Here is a tiny trained network, its code and every weight. The questions are about switching its units off for an input and a class, where a switched-off unit gives its printed mean instead of its output.

import numpy as np


def w(rows, s, z=0):
    codes = np.array(rows[::2]) - 128.0
    scale = np.full(codes.shape[1], s)
    scale[-1] = z or s
    return codes * scale


def f(y):
    return y / 2 * (1 + np.tanh(0.7978845608 * (y + 0.044715 * y**3)))


def log_softmax(a):
    a = a - a.max(-1, keepdims=True)
    return a - np.log(np.exp(a).sum(-1, keepdims=True))


def net(x, mask):
    res = np.array(x, float).reshape(1, 6) / 4 @ E
    y = f(res @ A[0][:, :-1].T + A[0][:, -1])
    res = res + np.where(mask, y, B[0][:, -1]) @ B[0][:, :-1]
    return log_softmax(res[-1] @ U[:, :-1].T + U[:, -1])


A, B = {}, {}
E = w([
[141,82,181,30,66,140,190,97],'x0',
[194,106,72,110,81,173,67,86],'x1',
[167,93,136,76,254,155,131,76],'x2',
[124,209,46,107,103,92,181,49],'x3',
[127,129,124,127,128,132,130,130],'x4',
[124,56,45,61,140,82,135,198],'x5',
],0.009)
A[0] = w([
[103,83,191,78,93,135,206,128,101],'N0',
[205,134,167,173,55,53,141,167,116],'N1',
[83,118,165,86,124,135,90,134,92],'N2',
[135,196,154,153,120,232,138,121,146],'N3',
[136,189,88,88,110,69,177,81,98],'N4',
[54,183,100,161,41,137,112,245,119],'N5',
[74,194,90,104,151,90,211,108,111],'N6',
[181,110,149,113,222,150,96,104,135],'N7',
[205,115,145,65,36,155,25,88,116],'N8',
[136,102,115,167,27,119,119,158,101],'N9',
[142,127,146,114,226,115,171,100,116],'N10',
[49,80,209,137,159,156,107,186,109],'N11',
[106,173,217,166,125,131,183,87,163],'N12',
[137,149,111,173,189,56,2,155,156],'N13',
[129,91,171,131,127,147,64,175,93],'N14',
[172,128,171,81,80,178,211,117,123],'N15',
[127,70,163,77,86,143,173,119,157],'N16',
[122,178,157,121,67,80,94,160,128],'N17',
[113,145,84,200,202,97,105,131,81],'N18',
[18,159,157,167,112,113,255,199,113],'N19',
[83,189,196,122,130,136,92,89,87],'N20',
[215,184,194,163,58,242,74,61,117],'N21',
[121,68,31,26,115,49,135,157,164],'N22',
[158,39,27,161,114,98,140,179,144],'N23',
[116,104,247,169,114,172,100,162,171],'N24',
[56,137,208,145,211,54,217,118,110],'N25',
[113,225,52,147,118,136,142,25,156],'N26',
[180,114,130,116,192,148,177,101,108],'N27',
[162,126,151,100,178,109,136,111,134],'N28',
[89,142,157,174,111,173,154,52,109],'N29',
[165,130,171,111,95,123,150,121,70],'N30',
[129,113,161,75,99,115,148,115,94],'N31',
[182,79,34,149,81,217,61,45,87],'N32',
[106,145,116,135,66,169,134,181,136],'N33',
[80,216,100,100,157,142,49,148,123],'N34',
[143,81,125,107,101,150,69,172,245],'N35',
[124,197,210,147,142,159,135,102,108],'N36',
[187,150,113,68,136,61,139,214,101],'N37',
[207,147,143,105,132,211,35,199,141],'N38',
[119,80,78,127,206,198,155,87,85],'N39',
[151,87,62,72,117,99,124,196,94],'N40',
[156,143,187,44,100,99,145,114,91],'N41',
],0.0091,0.012)
B[0] = w([
[92,188,125,139,135,167,59,132,176],'N0',
[147,94,105,101,61,150,118,88,158],'N1',
[154,144,70,125,133,170,118,143,126],'N2',
[110,87,83,112,167,110,133,108,187],'N3',
[141,95,160,125,128,213,164,132,182],'N4',
[125,100,114,83,96,149,114,105,198],'N5',
[191,124,195,141,110,204,185,183,186],'N6',
[106,92,83,83,58,133,162,90,201],'N7',
[140,172,94,118,124,103,107,172,200],'N8',
[135,84,90,99,100,124,120,121,166],'N9',
[146,92,88,95,18,91,106,101,181],'N10',
[169,137,171,132,107,203,183,167,180],'N11',
[115,123,111,117,174,100,147,133,213],'N12',
[68,200,131,99,134,140,88,97,215],'N13',
[162,104,140,141,132,218,102,158,157],'N14',
[97,189,111,147,130,164,104,98,188],'N15',
[60,182,109,116,140,125,112,118,200],'N16',
[133,80,64,77,109,120,109,97,161],'N17',
[108,182,104,175,83,186,99,104,168],'N18',
[149,137,74,120,104,61,108,152,198],'N19',
[128,71,77,165,173,131,95,162,153],'N20',
[98,95,82,168,208,102,161,116,226],'N21',
[123,135,129,143,184,122,153,113,248],'N22',
[107,115,96,128,224,141,135,117,201],'N23',
[119,147,142,99,139,165,209,133,218],'N24',
[135,164,27,127,119,75,128,189,201],'N25',
[144,139,186,87,144,185,179,140,245],'N26',
[111,92,81,104,76,125,130,153,163],'N27',
[130,105,114,121,93,93,128,115,161],'N28',
[123,103,133,148,169,124,133,140,169],'N29',
[105,102,93,183,121,199,45,126,128],'N30',
[92,131,112,161,138,175,90,150,145],'N31',
[178,176,66,148,75,69,122,255,194],'N32',
[108,96,115,98,109,147,158,120,162],'N33',
[77,133,158,120,107,180,111,96,158],'N34',
[155,176,139,107,146,101,185,90,254],'N35',
[131,83,87,163,141,122,136,121,176],'N36',
[120,76,85,177,183,133,131,134,155],'N37',
[152,148,163,106,112,136,136,139,193],'N38',
[115,85,95,124,71,169,105,125,162],'N39',
[105,81,127,169,177,149,124,131,176],'N40',
[114,157,133,163,109,189,64,116,157],'N41',
],0.0091,0.011)
U = w([
[119,24,72,56,49,120,141,76,105],'0',
[46,209,118,151,142,181,70,114,98],'1',
[189,153,80,146,116,71,151,251,186],'2',
[116,31,97,184,235,117,166,127,56],'3',
[125,161,132,55,152,93,207,92,255],'4',
[205,114,161,121,135,205,201,177,85],'5',
[151,156,194,87,154,27,173,79,149],'6',
[147,70,192,150,88,86,114,131,99],'7',
],0.011,0.0095)

Each question gives the input, the list of numbers given to net, and the class t.
The units are the neurons (one row each of A and B). Each row of codes is followed by its name. A weight is (code - 128) times the scale printed after its matrix; where a second scale follows, it is the last column's (A, B and U).
mask holds one flag per neuron, in row order. A switched-off neuron (its flag False) gives its mean, the last column of its row in B, instead of its output. The means were averaged over made-up inputs and are rounded, as every weight is.
A unit's drop is (log p(t) with every unit on - log p(t) with that unit switched off) / (log p(t) with every unit on - log p(t) with every unit switched off).
The circuit of an input: a set's keep is (log p(t) with only the set's units on - log p(t) with every unit switched off) / (log p(t) with every unit on - log p(t) with every unit switched off). Starting from the 12 units with the biggest drops (on a tie, the unit counted first), units are removed one at a time, each time the one whose removal leaves the highest keep (on an exact tie, the one counted first), for as long as the keep stays at least 0.8.
circuit, biggest first: the units of the circuit, biggest drop first
unit that matters most: the unit with the biggest drop
k most important neurons: the k neurons with the biggest drops, biggest first
drop when u is switched off: that unit's drop, to one decimal
input [-8,8,0,4,2,4], class 1: 2 most important neurons -> (N13 N34)
input [2,0,0,6,3,2], class 5: circuit, biggest first -> (N6 N4 N13)
input [-8,2,0,8,6,4], class 1: circuit, biggest first -> (N18)
input [8,-5,6,2,6,0], class 1: circuit, biggest first -> (N0 N41)
input [7,-8,0,8,-4,3], class 2: 2 most important neurons -> (N25 N19)
input [8,-2,5,8,5,-8], class 1: 2 most important neurons -> (N15 N41)
input [5,-5,7,-4,-7,-3], class 0: circuit, biggest first -> (N10 N7)
input [8,-7,7,2,5,2], class 1: circuit, biggest first -> (N0 N41)
input [1,6,3,-2,-1,-6], class 2: 2 most important neurons -> (N32 N8)
input [3,7,1,8,4,-2], class 5: 2 most important neurons -> (N26 N4)
input [-2,-6,-6,-7,3,-1], class 5: 2 most important neurons -> (N11 N24)
input [-6,4,4,0,-5,2], class 1: 2 most important neurons -> (N13 N18)
input [-6,7,7,2,-3,5], class 0: 3 most important neurons -> (N7 N39 N25)
input [1,-6,-5,4,5,-6], class 2: circuit, biggest first -> (N19)
input [-1,-5,2,-1,-1,4], class 2: circuit, biggest first -> (N25 N26)
input [-3,-6,1,2,-4,7], class 3: 4 most important neurons -> (N32 N23 N37 N22)
input [6,1,6,-6,-7,8], class 3: 2 most important neurons -> (N40 N22)
input [-4,-2,1,-6,-1,-1], class 5: 3 most important neurons -> (N11 N14 N16)
input [-7,8,3,-4,5,0], class 2: 2 most important neurons -> (N32 N16)
input [6,-6,3,-3,0,2], class 1: unit that matters most -> N0
input [2,6,-1,8,7,-1], class 5: circuit, biggest first -> (N26 N4)
input [2,5,-7,8,7,-7], class 5: 2 most important neurons -> (N26 N4)
input [6,8,4,4,-5,2], class 2: 2 most important neurons -> (N32 N8)
input [-7,-6,5,-1,-6,-8], class 3: drop when N40 is switched off -> -0.1
input [8,3,3,1,-1,5], class 1: drop when N36 is switched off -> 0.0
input [-6,5,8,0,-8,-6], class 0: drop when N7 is switched off -> 0.2
input [5,1,1,-5,1,-5], class 1: drop when N31 is switched off -> 0.1
input [4,2,0,-7,1,2], class 5: circuit, biggest first -> (N11)
